Here is a tiny trained network, its code and every weight. The questions are about switching its units off for an input and a class, where a switched-off unit gives its printed mean instead of its output.

import numpy as np


def w(rows, s, z=0):
    codes = np.array(rows[::2]) - 128.0
    scale = np.full(codes.shape[1], s)
    scale[-1] = z or s
    return codes * scale


def norm(h):
    return h / np.sqrt((h * h).mean(-1, keepdims=True) + 1e-5)


def f(y):
    return np.maximum(y, 0)


def log_softmax(a):
    a = a - a.max(-1, keepdims=True)
    return a - np.log(np.exp(a).sum(-1, keepdims=True))


def net(x, mask):
    res = np.array(x, float).reshape(1, 7) / 4 @ E
    u = 0
    for l in range(2):
        y = f(norm(res) @ A[l][:, :-1].T + A[l][:, -1])
        res = res + np.where(mask[u : u + 7], y, B[l][:, -1]) @ B[l][:, :-1]
        u += 7
    return log_softmax(norm(res)[-1] @ U[:, :-1].T + U[:, -1])


A, B = {}, {}
E = w([
[198,84,64,188,176,142,28,80,113,55,27],'x0',
[152,124,144,106,141,109,116,139,152,96,142],'x1',
[104,118,185,166,139,142,200,130,59,3,117],'x2',
[166,141,183,143,121,120,122,108,163,115,140],'x3',
[112,136,123,126,114,119,138,130,137,147,84],'x4',
[139,152,48,239,194,74,158,176,139,116,156],'x5',
[102,173,152,120,150,112,115,109,139,144,113],'x6',
],0.0052)
A[0] = w([
[125,168,83,179,145,160,116,163,172,32,99,253],'0.n1',
[164,138,112,184,203,153,119,127,101,48,25,147],'0.n2',
[131,155,90,179,187,79,254,142,130,74,149,123],'0.n3',
[118,154,94,107,90,170,138,155,234,194,191,137],'0.n4',
[198,139,75,82,205,128,218,109,211,229,170,153],'0.n5',
[93,208,149,196,86,26,198,121,147,113,159,109],'0.n6',
[127,178,127,195,133,114,166,222,143,142,204,54],'0.n7',
],0.0043,0.0018)
B[0] = w([
[101,178,175,140,28,98,113,77,127,214,172,228],'0.n1',
[54,45,139,139,109,89,160,86,203,180,208,253],'0.n2',
[160,176,73,87,107,180,120,252,115,104,63,237],'0.n3',
[95,65,90,107,157,210,219,15,172,59,91,221],'0.n4',
[112,57,124,220,187,43,140,57,136,83,189,220],'0.n5',
[134,138,86,131,88,83,105,209,102,63,48,222],'0.n6',
[134,211,55,116,217,169,62,67,146,133,14,212],'0.n7',
],0.005,0.0044)
A[1] = w([
[161,48,133,79,126,196,3,75,172,204,67,218],'1.n1',
[164,107,62,199,197,53,88,162,120,138,101,2],'1.n2',
[114,192,165,124,49,167,142,227,125,149,119,216],'1.n3',
[74,107,179,178,73,128,109,179,130,123,148,143],'1.n4',
[130,161,220,65,106,207,129,187,57,121,125,41],'1.n5',
[53,101,186,48,87,147,207,41,93,46,123,150],'1.n6',
[99,229,178,94,110,165,182,216,75,87,122,127],'1.n7',
],0.0053,0.0015)
B[1] = w([
[223,175,136,126,157,158,97,220,42,85,123,249],'1.n1',
[92,111,212,89,87,125,151,102,208,187,159,196],'1.n2',
[223,160,92,147,190,154,159,133,129,92,157,185],'1.n3',
[53,104,125,142,164,159,149,38,178,44,122,163],'1.n4',
[24,190,130,182,242,83,218,140,182,85,122,173],'1.n5',
[93,52,101,118,84,64,90,64,156,255,168,254],'1.n6',
[148,127,125,155,134,183,93,180,115,34,98,209],'1.n7',
],0.0065)
U = w([
[126,33,145,125,43,85,85,88,130,247,178,254],'0',
[19,105,98,190,132,113,253,123,214,55,132,14],'1',
[198,182,93,148,103,176,122,237,55,40,68,119],'2',
],0.0063,0.0004)

Each question gives the input, the list of numbers given to net, and the class t.
The units are the neurons (one row each of A and B). Each row of codes is followed by its name. A weight is (code - 128) times the scale printed after its matrix; where a second scale follows, it is the last column's (A, B and U).
mask holds one flag per neuron, layer by layer. A switched-off neuron (its flag False) gives its mean, the last column of its row in B, instead of its output. The means were averaged over made-up inputs and are rounded, as every weight is.
A unit's drop is (log p(t) with every unit on - log p(t) with that unit switched off) / (log p(t) with every unit on - log p(t) with every unit switched off).
The circuit of an input: a set's keep is (log p(t) with only the set's units on - log p(t) with every unit switched off) / (log p(t) with every unit on - log p(t) with every unit switched off). Starting from the 12 units with the biggest drops (on a tie, the unit counted first), units are removed one at a time, each time the one whose removal leaves the highest keep (on an exact tie, the one counted first), for as long as the keep stays at least 0.8.
circuit, biggest first: the units of the circuit, biggest drop first
most important unit: the unit with the biggest drop
k most important neurons: the k neurons with the biggest drops, biggest first
top k neurons in layer l: the k neurons of layer l with the biggest drops, biggest first
drop when u is switched off: that unit's drop, to one decimal
input [-5,1,-8,3,-2,4,0], class 1: most important unit : 0.n4
input [7,6,5,7,-4,-7,-1], class 0: circuit, biggest first : 1.n6, 0.n2
input [2,4,-2,7,-1,8,-3], class 0: circuit, biggest first : 1.n2, 1.n5
input [6,-6,-5,8,-3,-1,3], class 2: 2 most important neurons : 1.n1, 1.n6
input [-5,-5,8,5,-8,3,-8], class 2: 2 most important neurons : 0.n3, 1.n7
input [5,-1,0,-2,-4,5,-3], class 0: top 3 neurons in layer 1 : 1.n5, 1.n2, 1.n7
input [1,3,-4,-2,-6,-8,1], class 2: 2 most important neurons : 1.n1, 0.n2
input [-1,0,6,7,8,6,1], class 2: top 2 neurons in layer 0 : 0.n3, 0.n5
input [6,-7,-6,7,6,-2,3], class 2: 2 most important neurons : 1.n1, 1.n6
input [3,-5,0,1,-5,-7,-1], class 2: 2 most important neurons : 1.n1, 0.n4
input [3,-7,6,3,-4,0,7], class 0: 2 most important neurons : 0.n2, 1.n6
input [1,6,-2,5,4,7,3], class 0: top 4 neurons in layer 1 : 1.n2, 1.n5, 1.n7, 1.n4
input [-1,0,5,-8,3,5,-7], class 2: top 2 neurons in layer 0 : 0.n3, 0.n5
input [4,-8,3,0,-5,-6,-5], class 0: circuit, biggest first : 1.n6
input [1,-3,-5,-3,-7,-8,-7], class 2: 2 most important neurons : 1.n1, 0.n2
input [5,-2,8,-3,-4,-2,6], class 0: 2 most important neurons : 1.n6, 0.n2
input [7,1,5,5,-2,-3,-5], class 0: drop when 0.n2 is switched off : 0.1
input [8,1,-4,-4,-3,6,1], class 0: drop when 1.n2 is switched off : 0.2
input [-4,8,6,8,1,7,-7], class 2: drop when 0.n5 is switched off : 0.0
input [5,-4,-1,4,-1,2,-6], class 0: most important neuron : 0.n2
